The symbols move the elements like this.
s240 ke s475
s240 ve s969
s240 da s869
s983 ke s471
s983 ve s690
s983 da s433
s529 ke s240
s529 ve s980
s529 da s475
s997 ke s433
s997 ve s861
s997 da s980
s168 ke s329
s168 ve s224
s168 da s397
s308 ke s585
s308 ve s329
s308 da s168
s765 ke s428
s765 ve s733
s765 da s53
s428 ke s53
s428 ve s224
s428 da s733
s980 ke s707
s980 ve s291
s980 da s572
s59 ke s345
s59 ve s386
s59 da s800
s32 ke s147
s32 ve s337
s32 da s476
s854 ke s983
s854 ve s618
s854 da s730
s861 ke s529
s861 ve s308
s861 da s240
s952 ke s763
s952 ve s147
s952 da s800
s37 ke s351
s37 ve s397
s37 da s168
s94 ke s654
s94 ve s763
s94 da s397
s632 ke s383
s632 ve s529
s632 da s707
s224 ke s475
s224 ve s53
s224 da s428
s386 ke s476
s386 ve s94
s386 da s615
s337 ke s71
s337 ve s854
s337 da s383
s869 ke s969
s869 ve s351
s869 da s475
s585 ke s398
s585 ve s397
s585 da s345
s147 ke s476
s147 ve s71
s147 da s337
s969 ke s980
s969 ve s572
s969 da s351
s572 ke s308
s572 ve s168
s572 da s585
s763 ke s618
s763 ve s476
s763 da s71
s618 ke s983
s618 ve s433
s618 da s94
s397 ke s224
s397 ve s428
s397 da s765
s345 ke s800
s345 ve s782
s345 da s398
s905 ke s291
s905 ve s983
s905 da s618
s707 ke s632
s707 ve s861
s707 da s291
s730 ke s618
s730 ve s471
s730 da s983
s782 ke s615
s782 ve s654
s782 da s94
s383 ke s854
s383 ve s615
s383 da s147
s71 ke s383
s71 ve s905
s71 da s854
s53 ke s733
s53 ve s59
s53 da s398
s329 ke s329
s329 ve s765
s329 da s224
s800 ke s386
s800 ve s952
s800 da s782
s476 ke s337
s476 ve s383
s476 da s782
s654 ke s782
s654 ve s32
s654 da s763
s541 ke s980
s541 ve s632
s541 da s997
s471 ke s433
s471 ve s997
s471 da s690
s433 ke s690
s433 ve s541
s433 da s147
s351 ke s572
s351 ve s585
s351 da s308
s291 ke s861
s291 ve s240
s291 da s541
s690 ke s997
s690 ve s980
s690 da s529
s475 ke s869
s475 ve s37
s475 da s969
s398 ke s59
s398 ve s654
s398 da s345
s733 ke s398
s733 ve s398
s733 da s59
s615 ke s329
s615 ve s952
s615 da s654

The rows follow the links: the fewer symbols apart two elements are, the more alike their rows tend to be.

Each row is also shifted at random along 5 hidden directions that mean nothing.

Rows with their elements:
[19, -80, 23, 1, 38, 18, 21, 43, -16, 0, 10, -19, -23, -31, 59, -21, -37, 32, -43, 6, -12, -18, 0, -35, -16, -7, -66, 12, -7, 19, 8, 7, -3, -71, -23, -44, -10, -58, 21, 40, -15, 9, -7, -11, -13, -2, -35, -25, -38, 34, -6, -2, -38, -24, -6, -19, 1, -17, -6, 0, -4, -27, -30, -2, -40, 19, -20, -7, -13] | s615
[10, -88, 33, -11, 42, 53, 10, 88, -35, -26, -10, 40, -42, 59, 17, -4, 11, 5, -77, 49, -30, -23, -118, -28, 20, 25, -61, 19, -1, -24, 7, -21, 16, -45, -38, 43, 5, -12, -45, 83, -33, 34, 28, -31, 72, 66, 9, 44, -54, 73, 40, -23, -27, -18, -17, -8, 15, -20, 6, -7, 5, -22, -37, 72, -23, 57, -175, 27, -45] | s782
[11, -52, 23, 15, 27, 23, 53, 9, 43, -1, 65, -24, -23, -45, 85, -32, -94, 68, -14, 9, -43, -36, -22, -86, -3, 17, -67, -3, -4, 10, -28, 20, -19, -75, 44, -61, -15, -8, 24, 9, 11, 2, 19, -40, 35, 10, 8, -19, -19, 41, 10, -50, -13, -31, 36, -1, 7, -31, 23, -22, -7, 1, -40, 25, -42, 1, -56, -30, -79] | s476
[-12, 64, -6, -13, -20, -20, 13, 4, 30, -17, 38, 80, 33, 5, 26, 7, -11, 32, 33, -17, -8, -41, -36, 28, 18, 39, -57, -29, 77, -13, -13, 18, 78, -2, 0, 12, -1, 25, 34, -19, 2, 9, 36, -67, 59, 57, 38, 46, -18, 49, 18, -25, 8, -32, 27, 59, 12, -5, -2, -19, -26, 50, 15, 61, -18, -9, -17, 46, 48] | s529
[-7, -17, 6, -41, 48, -29, -3, 9, -3, 36, -2, -18, 13, 1, 31, -8, 6, -23, 5, -23, 16, -53, 0, -7, -37, -48, -70, 12, 29, 32, -54, 3, 25, -20, 3, 12, -56, -40, 64, -29, 3, -13, -38, 59, 66, -5, -13, -21, -5, 18, -30, -11, -14, -30, -21, 23, 40, -18, -72, -40, 4, -23, -48, -31, -109, -56, 67, 75, 67] | s168
[-3, 19, 18, -25, 46, 31, -9, -34, -1, -28, 13, 39, 28, 74, 6, 21, 11, -17, 17, 49, 39, 9, -43, 14, -1, 51, -9, -28, 75, -38, -29, 44, 51, -7, 22, 54, 2, 20, -5, -7, 35, 39, -17, -24, -16, 52, 1, 8, -5, 24, -13, -32, 10, -9, -48, 57, 20, -9, -3, -14, -16, 42, 0, 29, 19, -6, -25, 33, 77] | s969
[-11, 22, -26, -2, -74, 0, 0, 6, 17, -5, 2, 26, 0, -20, -55, 20, 6, 9, 30, -71, -41, 0, 34, 29, 29, -67, 5, 4, -26, -58, 3, -37, 36, 39, -47, -40, 13, 56, -27, -11, -42, -22, 35, -6, 76, -6, 52, 60, 9, -14, 49, 19, -8, 15, 47, 19, -30, 12, -15, -19, 5, -1, -29, -4, -7, -7, -31, -36, -104] | s997
[34, -76, 25, -1, 31, 51, 2, 37, -35, 7, -1, -10, -52, -6, 43, 4, -44, 28, -43, 32, -3, 3, -19, -11, -5, -18, -4, 7, -32, -14, 23, -20, -14, -48, -31, -44, 8, -47, -38, 77, -22, -1, 7, -10, 16, -32, -27, 16, -38, -13, 6, 10, -26, -28, 5, -41, -12, -3, 22, 12, 16, -21, -34, -18, -24, 38, -78, -56, -61] | s654
[-19, 12, -25, 8, -73, 10, -7, 10, 19, -21, -15, 24, 18, 3, -49, 7, 14, -10, 24, -42, -34, 15, -36, 18, 55, -25, -9, 22, -17, -50, 5, -31, 44, 43, -27, 17, 30, 65, -27, -26, -23, 20, 32, -21, 31, 64, 67, 40, 34, 46, 42, -16, 6, 24, 26, 33, -11, -1, -16, -14, -9, -9, 2, 38, 39, 12, -84, -5, -59] | s690
[21, -42, 26, -8, 31, 29, -22, 62, -34, 32, 2, 10, -25, -43, 35, 51, -31, 24, -63, 29, 25, -33, -2, 17, -7, 32, -55, -8, 4, 28, 36, -24, 17, -34, -18, -30, -35, -62, 39, 48, -1, 11, 6, -40, 61, -4, -16, 17, -43, -20, -33, 10, -9, -76, -2, -18, -5, 4, 27, 15, 0, -14, -50, -22, -73, 27, -28, -13, 83] | s800
[19, -22, 15, -32, 53, 20, -13, 2, -33, 14, -32, 33, 14, 77, 1, 20, 15, -20, 17, 7, 45, 14, -9, 45, -34, -37, -20, 1, 43, -33, -22, 5, 57, -5, -35, 38, -1, -31, -10, 17, 11, -13, -53, 42, 31, -3, -28, 18, -23, -5, -13, -8, 5, -9, -43, 30, 15, -5, -42, -38, 7, -4, -29, -17, -40, -31, 16, 34, 75] | s572
[-5, -2, -36, 41, -65, -13, -12, -3, 34, -4, 0, -29, 44, -81, -18, 29, -22, 5, 14, -51, -17, -1, 29, -2, 29, 16, -36, 22, -20, 20, -10, -19, 5, 36, 49, -6, 2, 51, 61, -84, 30, 38, 1, -30, -21, 54, 46, -33, 61, 27, -12, -17, 30, -19, 7, 49, -12, 6, -7, -18, -24, -14, -32, -23, 1, -14, 55, -10, 102] | s983
[-63, 7, -6, -43, 26, -51, -18, 5, 3, 34, 16, -55, -8, -5, -9, -10, 22, -64, -17, 23, -19, -68, 4, -47, 38, -11, 14, -17, -6, 25, -16, -14, -49, -35, -9, -2, -48, -9, 18, -34, -38, -4, 54, 27, 53, -40, 18, -22, 25, -21, -11, 25, -33, -4, 27, -38, 28, 8, -35, 29, -1, 15, -6, -8, -58, 40, -31, 24, -170] | s53
[1, 61, -8, 11, -42, -66, 39, 10, 13, -59, 43, 71, 39, -9, -29, -10, 74, 23, 29, -51, -12, 19, 47, 17, -32, 50, -32, -13, 39, 30, -8, 27, 48, 45, -9, 20, 8, 7, 32, -11, -15, 5, 10, -45, -72, 66, -14, 17, -20, 55, 26, 2, -18, 36, 0, 19, -23, -11, -6, 12, -17, 16, 51, 46, 36, 0, 70, 63, 87] | s707
[14, -5, 1, 40, -33, 1, 45, -18, 61, -56, 67, -15, -4, -35, -30, -16, -23, 53, 11, -27, -50, 14, 51, -67, -49, -6, 31, -20, -50, -8, -63, 6, -58, 33, 43, -28, -12, 33, -5, -18, 18, -31, -15, 3, 16, -34, 6, -9, 17, -27, 20, -32, 23, 38, -5, -14, -29, 8, 21, 8, 16, -28, -29, -40, 19, -25, 39, -41, -69] | s71
[38, -86, 7, 20, 12, 14, 2, 74, -24, -44, 8, 19, -2, -28, -37, 34, 26, 13, -58, -1, 6, 6, 38, 3, -65, 30, -52, 22, -29, 35, -32, -29, -6, 35, 1, 34, -48, -40, 33, 37, 8, 25, -42, 1, 23, 46, -31, -10, -33, 19, -7, -11, 11, -23, -63, 2, -12, -4, -2, 22, 15, -54, -61, -39, -55, 3, 33, 23, 146] | s94
[10, 59, -13, -3, -39, -46, 26, -34, 33, 34, 49, 21, 5, -68, 57, -11, -57, 66, 49, -52, -11, -14, 59, 20, 6, -25, -24, -23, 22, 7, 27, 16, 41, -35, -11, -109, 18, -9, 35, -4, -12, -47, 29, -43, 0, -50, 3, 19, -13, -17, 14, 22, -14, -14, 82, -1, -17, 6, 10, -11, -14, 31, 14, 7, -21, -12, 51, -35, -62] | s632
[-5, -19, 7, -25, 44, -18, 17, 66, -15, 27, -31, 24, -17, 12, 13, -21, 39, -5, -10, -34, -1, -52, -46, 10, -43, -49, -59, 12, 6, 49, -20, -19, -6, 26, -17, 64, -44, -53, 33, 14, -17, -48, -44, 67, 116, -6, -28, 26, -61, 0, 0, 1, 5, -12, -24, 6, 39, -8, -41, -44, 18, -39, -20, -4, -87, -56, 45, 94, 109] | s329
[5, 61, -8, -6, -52, -22, 18, -5, 36, -2, 37, 54, 13, -23, 1, 7, -10, 41, 42, -55, -13, -9, 22, 30, -5, -7, -24, -24, 27, -22, 13, 3, 59, 3, -20, -42, 4, 17, 8, -9, -22, -33, 27, -43, 27, -11, 23, 39, -18, -10, 29, 3, -10, 0, 49, 14, -21, 6, 1, -15, -13, 31, 22, 34, -15, -23, 14, -7, -37] | s291
[-13, -7, -39, 28, -66, 1, -13, 10, 27, -5, -5, -8, 30, -53, -28, 20, -13, -10, 14, -55, -33, -5, 14, 4, 44, -20, -23, 19, -25, -20, -14, -26, 22, 41, 7, -4, 5, 57, 27, -66, 1, 30, 25, -12, 29, 58, 62, 8, 43, 40, 8, -16, 19, -3, 24, 44, -5, 2, -14, -17, -9, -12, -31, -2, 0, -7, -2, -8, 0] | s471

Where do the symbols, taken in turn from left to right, take each start?
Answers are names.
[1, 58, -2, -15, -30, -2, 6, -4, 1, -3, 3, 81, -5, 45, 1, -14, 18, 28, 43, -27, -2, 16, -24, 44, 15, -24, 2, -8, 43, -32, 36, 15, 65, 6, -42, -3, 39, 17, -39, 29, -30, -23, 19, -34, 19, 3, 23, 70, -39, 13, 41, 7, -8, 13, 27, 19, -8, -3, 8, -17, 2, 34, 43, 56, 35, -21, -38, 12, -12]
ke ke ve ve: s572
[2, 16, 25, -26, 58, 56, -28, -70, 14, 51, 6, 10, -6, 43, 82, 15, -76, 5, 27, 68, 47, -19, -83, 18, 31, 17, -3, -24, 74, -44, 13, 30, 42, -67, 37, -17, 18, -5, 1, -9, 43, 20, 0, -36, 29, -27, 19, 3, -4, -1, -34, -28, 20, -54, 3, 46, 42, -12, 17, -34, -18, 61, -8, 23, -20, -5, -62, -23, 5]
da da ve da: s585
[27, -10, 24, -14, 58, 38, -27, -41, -36, 24, -33, 6, 6, 70, 40, 13, -18, -8, 16, 52, 71, 31, -21, 38, -23, -8, 11, -3, 44, -32, 7, 32, 35, -25, 5, 15, 12, -23, -22, 15, 39, 1, -57, 26, -27, -20, -41, -9, -15, -22, -36, 0, 19, -17, -52, 27, 17, -3, -1, -19, 3, 20, -3, -20, -2, -24, 17, 3, 104]
ke ve ve: s224
[-6, -35, -25, 47, -72, 9, -4, -9, 20, -66, 1, -36, 36, -6, -82, -2, 30, -30, -5, -22, -50, 56, 44, -36, 26, -8, 43, 38, -57, -30, -39, -17, -24, 60, 15, 23, 29, 72, -33, -43, 8, 35, -1, 6, -82, 65, 38, -31, 73, 27, 34, -19, 21, 73, -28, 22, -24, 1, -19, 11, 6, -33, -9, -22, 91, 29, -15, -42, -45]
da da ke da: s428
[23, -24, 3, -44, 40, -3, -14, -10, -15, 50, -22, 3, 1, 21, 22, -1, -17, -6, 13, -16, 29, -12, 23, 29, -34, -78, -34, 4, 8, -23, -33, 1, 44, -25, -28, -24, -26, -36, -1, 7, -5, -38, -57, 60, 65, -50, -30, 7, -18, -26, -12, 10, -13, -19, -17, 18, 18, -3, -68, -36, 14, -19, -54, -49, -96, -55, 39, 17, -2]
ve da da: s428
[-21, 19, 11, -34, 67, -16, -9, -10, -11, 102, -46, -32, -22, -2, 99, -15, -34, -32, 12, 15, 38, -63, -84, -5, 41, -28, -29, 15, 15, 63, 50, -4, -27, -38, 19, 1, -8, -40, 35, -23, 8, -14, 3, 47, 44, -42, -16, -32, -9, -9, -49, 12, -7, -48, 33, -5, 64, -10, -1, -41, -5, -5, 31, 16, -45, -23, 18, 47, 34]
ve ve ke: s345
[5, -9, 14, 35, -2, 14, 70, 33, 54, -71, 53, 35, -7, 13, -3, -29, 9, 53, -3, 3, -56, -11, -59, -71, -36, 52, -17, -9, 4, 32, -49, 12, -49, 34, 63, 53, -4, 23, 1, 6, 19, -1, -17, -17, 16, 62, 10, 6, -33, 63, 29, -59, 30, 27, -24, 27, 5, -22, 37, -15, 4, -14, 10, 48, 40, -30, -19, 47, 51]
ve da ve: s471
[3, 49, -21, -4, -40, -18, 5, -3, 13, -23, 6, 72, 24, 8, -20, 13, 26, 18, 44, -38, -1, 21, 2, 58, 11, 6, -14, 6, 43, -30, 20, 5, 80, 14, -35, 1, 32, 23, -9, -7, -20, -1, 16, -36, -11, 32, 20, 51, -16, 23, 35, 6, -10, 15, 18, 42, -13, -8, -2, -16, -15, 20, 26, 38, 36, -12, 1, 18, 26]
da ke da: s168
[14, -40, 17, -39, 69, 34, -37, 9, -67, 48, -63, -3, -24, 63, 23, 7, 2, -47, -22, 57, 50, -7, -62, 30, 21, -31, -2, 17, 20, -29, 38, -8, 23, -36, -41, 27, 7, -36, -41, 43, -5, 5, -26, 46, 24, -17, -32, -2, -23, -20, -23, 27, -17, -26, -17, -8, 29, -4, -17, -11, 12, -11, -5, -6, -32, 11, -50, 0, 19]
ke da da: s398
[50, -70, 10, 67, -7, 32, 24, 19, -21, -51, 1, -10, 6, -17, 18, -14, -9, 50, -39, 27, -2, 67, 7, -21, -19, 65, -2, 29, -29, 38, 16, 16, -28, 2, 23, 16, 30, -2, -6, 41, 30, 50, -33, -29, -125, 56, -35, -48, -12, 41, -11, -19, 11, 16, -51, -6, -21, -21, 54, 11, -3, -32, 9, 1, 93, 25, 25, -33, 126]
ve ve ve da: s654
[16, -26, 13, 33, -16, 18, 50, -25, 31, -38, 43, -31, -28, -4, 26, -45, -52, 56, 8, -6, -43, 31, 2, -67, 1, -10, 27, 7, -29, -5, -20, 22, -48, -23, 30, -43, 28, 16, -38, 16, -1, -10, 9, -13, -55, -13, -1, -24, 3, 20, 33, -33, 0, 40, 19, -22, -14, -12, 42, -4, 17, -17, 10, 17, 69, -2, -37, -57, -119]
da da ke: s854
[-2, -3, -29, 27, -76, 4, -3, 12, 20, -20, -9, 2, 18, -32, -46, 16, 6, 8, 8, -57, -33, 16, 16, 17, 30, -19, 3, 27, -32, -19, 5, -22, 9, 51, -9, 3, 26, 56, -7, -35, -5, 18, 7, -9, 1, 46, 51, 10, 29, 19, 26, -12, 14, 16, 22, 27, -25, 6, 0, -19, -4, -24, -7, -4, 34, -1, -11, -17, 6]
ve ke ve ke ke: s529
[-37, -9, -5, -24, 11, -23, -21, 53, -16, -20, 27, -6, -2, 6, -70, 29, 67, -50, -58, 30, -9, -40, 36, -16, -18, 47, 15, -29, -15, 8, -39, -19, -24, 9, -24, 29, -69, -18, 15, 5, -38, 6, 38, -9, 50, -7, 1, 15, 5, -16, 0, 21, -19, -7, -20, -43, -6, 12, -27, 59, 9, 12, -31, -16, -63, 52, -24, 32, -62]
da ve da da: s782
[7, 41, -28, 17, -70, -33, 11, 7, 13, -5, 14, 44, 24, -57, 3, -7, -11, 41, 31, -66, -9, -3, 30, 36, 16, 10, -43, 8, 18, 1, 31, 1, 51, 27, -22, -39, 21, 24, 33, -16, -12, -6, 26, -49, -5, 18, 22, 22, -4, 27, 20, 12, -2, -11, 37, 24, -15, 0, 0, -12, -18, 13, 23, 28, 6, -18, 35, 7, 54]
da ve ke da: s475
[-12, -10, -13, 41, -32, 9, 25, 7, 59, -16, 36, -19, 20, -63, 23, -4, -52, 37, 12, -22, -42, -27, -28, -64, 26, 32, -68, 8, -3, 38, -40, -6, -17, 10, 74, 18, -15, 49, 62, -78, 35, 34, 0, -42, 28, 86, 55, -27, 33, 70, -3, -61, 34, -20, 4, 63, 20, -6, 12, -44, -22, -15, -38, 19, -9, -24, -3, 15, 67]
da ve da: s690
[14, 0, 19, 31, 0, 9, 71, 38, 60, -36, 53, 53, -25, -22, 29, -24, -25, 79, 0, -23, -42, -35, -60, -43, -38, 29, -51, -20, 3, 39, -34, 1, -39, 25, 47, 29, -23, 7, 36, 15, 21, -28, -10, -34, 86, 33, 9, 22, -51, 46, 26, -54, 35, -17, 2, 24, 17, -16, 43, -27, 3, -14, -14, 46, -8, -45, -7, 40, 79]
da da da ve: s615
[-26, -13, 6, -35, 48, -23, 1, 16, -28, 13, -30, -20, -4, 65, -28, -27, 60, -68, -22, 10, 3, -22, -32, -23, -6, -28, -1, 5, -5, 13, -29, 2, -30, 10, -12, 57, -26, -10, -13, -1, -18, -17, -12, 68, 20, 1, -17, -19, 1, 3, -3, 2, -15, 31, -28, -13, 36, -3, -63, 4, 17, -25, 4, 0, -24, -12, 9, 61, -46]
ve ve da ke da: s398
